Below are the code and all the weights of a small trained network. Each question names an input and a class and asks about switching units off, where a switched-off unit gives its printed mean instead of its output.

import numpy as np


def w(rows, s, z=0):
    codes = np.array(rows[::2]) - 128.0
    scale = np.full(codes.shape[1], s)
    scale[-1] = z or s
    return codes * scale


def norm(h):
    return h / np.sqrt((h * h).mean(-1, keepdims=True) + 1e-5)


def f(y):
    return np.maximum(y, 0)


def log_softmax(a):
    a = a - a.max(-1, keepdims=True)
    return a - np.log(np.exp(a).sum(-1, keepdims=True))


def net(x, mask):
    res = np.array(x, float).reshape(1, 4) / 4 @ E
    u = 0
    for l in range(2):
        y = f(norm(res) @ A[l][:, :-1].T + A[l][:, -1])
        res = res + np.where(mask[u : u + 3], y, B[l][:, -1]) @ B[l][:, :-1]
        u += 3
    return log_softmax(norm(res)[-1] @ U[:, :-1].T + U[:, -1])


A, B = {}, {}
E = w([
[131,102,93,247,200,99,163,160,96,178],'x0',
[103,146,151,122,86,82,46,161,58,147],'x1',
[137,154,66,107,113,160,147,105,98,147],'x2',
[44,223,152,205,70,203,123,153,187,147],'x3',
],0.013)
A[0] = w([
[123,60,254,163,170,79,120,137,215,87,2],'0.n0',
[140,67,118,127,158,150,226,62,246,74,107],'0.n1',
[154,156,25,94,121,170,182,81,94,160,85],'0.n2',
],0.019,0.0084)
B[0] = w([
[135,152,7,90,91,150,143,86,116,131,179],'0.n0',
[156,163,141,165,214,152,155,181,129,170,253],'0.n1',
[130,140,58,104,111,146,143,119,132,116,199],'0.n2',
],0.019,0.018)
A[1] = w([
[173,131,74,187,207,108,157,143,135,186,254],'1.n0',
[246,19,143,42,222,83,168,61,117,102,59],'1.n1',
[132,158,119,95,92,34,7,147,9,185,72],'1.n2',
],0.018,0.005)
B[1] = w([
[106,57,190,98,52,41,59,94,96,91,252],'1.n0',
[28,245,179,185,26,226,106,150,211,153,172],'1.n1',
[199,99,112,131,220,125,192,155,160,155,191],'1.n2',
],0.011,0.03)
U = w([
[183,123,114,174,192,122,149,173,135,183,108],'0',
[136,132,7,123,84,127,129,131,99,149,99],'1',
[77,162,157,200,81,143,101,131,150,139,113],'2',
[143,95,167,68,100,102,101,126,145,106,254],'3',
[136,107,108,92,136,120,107,130,94,103,116],'4',
[119,76,135,169,174,198,177,43,95,59,28],'5',
],0.014,0.0096)

Each question gives the input, the list of numbers given to net, and the class t.
The units are the neurons (one row each of A and B). Each row of codes is followed by its name. A weight is (code - 128) times the scale printed after its matrix; where a second scale follows, it is the last column's (A, B and U).
mask holds one flag per neuron, layer by layer. A switched-off neuron (its flag False) gives its mean, the last column of its row in B, instead of its output. The means were averaged over made-up inputs and are rounded, as every weight is.
A unit's drop is (log p(t) with every unit on - log p(t) with that unit switched off) / (log p(t) with every unit on - log p(t) with every unit switched off).
The circuit of an input: a set's keep is (log p(t) with only the set's units on - log p(t) with every unit switched off) / (log p(t) with every unit on - log p(t) with every unit switched off). Starting from all 6 units, units are removed one at a time, each time the one whose removal leaves the highest keep (on an exact tie, the one counted first), for as long as the keep stays at least 0.8.
circuit, biggest first: the units of the circuit, biggest drop first
top k neurons: the k neurons with the biggest drops, biggest first
top k neurons in layer l: the k neurons of layer l with the biggest drops, biggest first
drop when u is switched off: that unit's drop, to one decimal
input [4,0,-1,-5], class 2: circuit, biggest first : 1.n1
input [-4,-7,-3,-7], class 0: top 2 neurons in layer 0 : 0.n1; 0.n0
input [4,2,0,-5], class 2: top 2 neurons : 1.n1; 0.n1
input [8,-5,-1,5], class 3: circuit, biggest first : 1.n0; 1.n1
input [6,-7,-8,-2], class 1: top 2 neurons : 0.n0; 1.n2
input [4,-3,-6,-7], class 2: top 2 neurons : 1.n1; 0.n2
input [-3,-7,-8,-6], class 1: top 3 neurons : 0.n0; 1.n2; 1.n0
input [-5,4,3,-6], class 2: top 3 neurons : 1.n1; 0.n0; 1.n0
input [7,-6,4,5], class 3: top 2 neurons in layer 1 : 1.n0; 1.n1
input [3,-2,-3,3], class 4: top 2 neurons in layer 1 : 1.n0; 1.n1
input [-8,8,-7,2], class 0: top 2 neurons : 1.n2; 1.n0
input [-5,-7,-7,-3], class 0: top 2 neurons : 0.n1; 0.n2
input [-7,-8,-8,7], class 0: top 2 neurons : 0.n1; 1.n1
input [4,3,-1,-4], class 2: circuit, biggest first : 1.n1; 0.n1
input [4,-6,-8,3], class 1: top neuron : 0.n0
input [7,5,-8,3], class 1: top 2 neurons : 0.n0; 0.n1
input [-6,1,5,-8], class 2: top 3 neurons : 1.n1; 0.n0; 1.n0
input [8,-6,2,3], class 3: top 2 neurons : 1.n0; 1.n2
input [-4,-7,-8,0], class 1: top 3 neurons : 0.n0; 1.n2; 1.n0
input [7,-3,-2,-1], class 3: circuit, biggest first : 1.n0
input [6,3,-8,-8], class 1: top 3 neurons : 0.n0; 0.n1; 1.n2
input [-5,6,1,4], class 0: top 2 neurons in layer 1 : 1.n0; 1.n2
input [0,-5,0,-7], class 2: top 2 neurons in layer 1 : 1.n1; 1.n2
input [5,-4,1,4], class 3: top 2 neurons in layer 1 : 1.n0; 1.n1
input [2,5,0,1], class 0: top 2 neurons in layer 1 : 1.n0; 1.n2
input [-7,-5,-8,2], class 1: drop when 0.n0 is switched off : 1.2
input [-3,7,2,5], class 0: drop when 0.n1 is switched off : 0.1
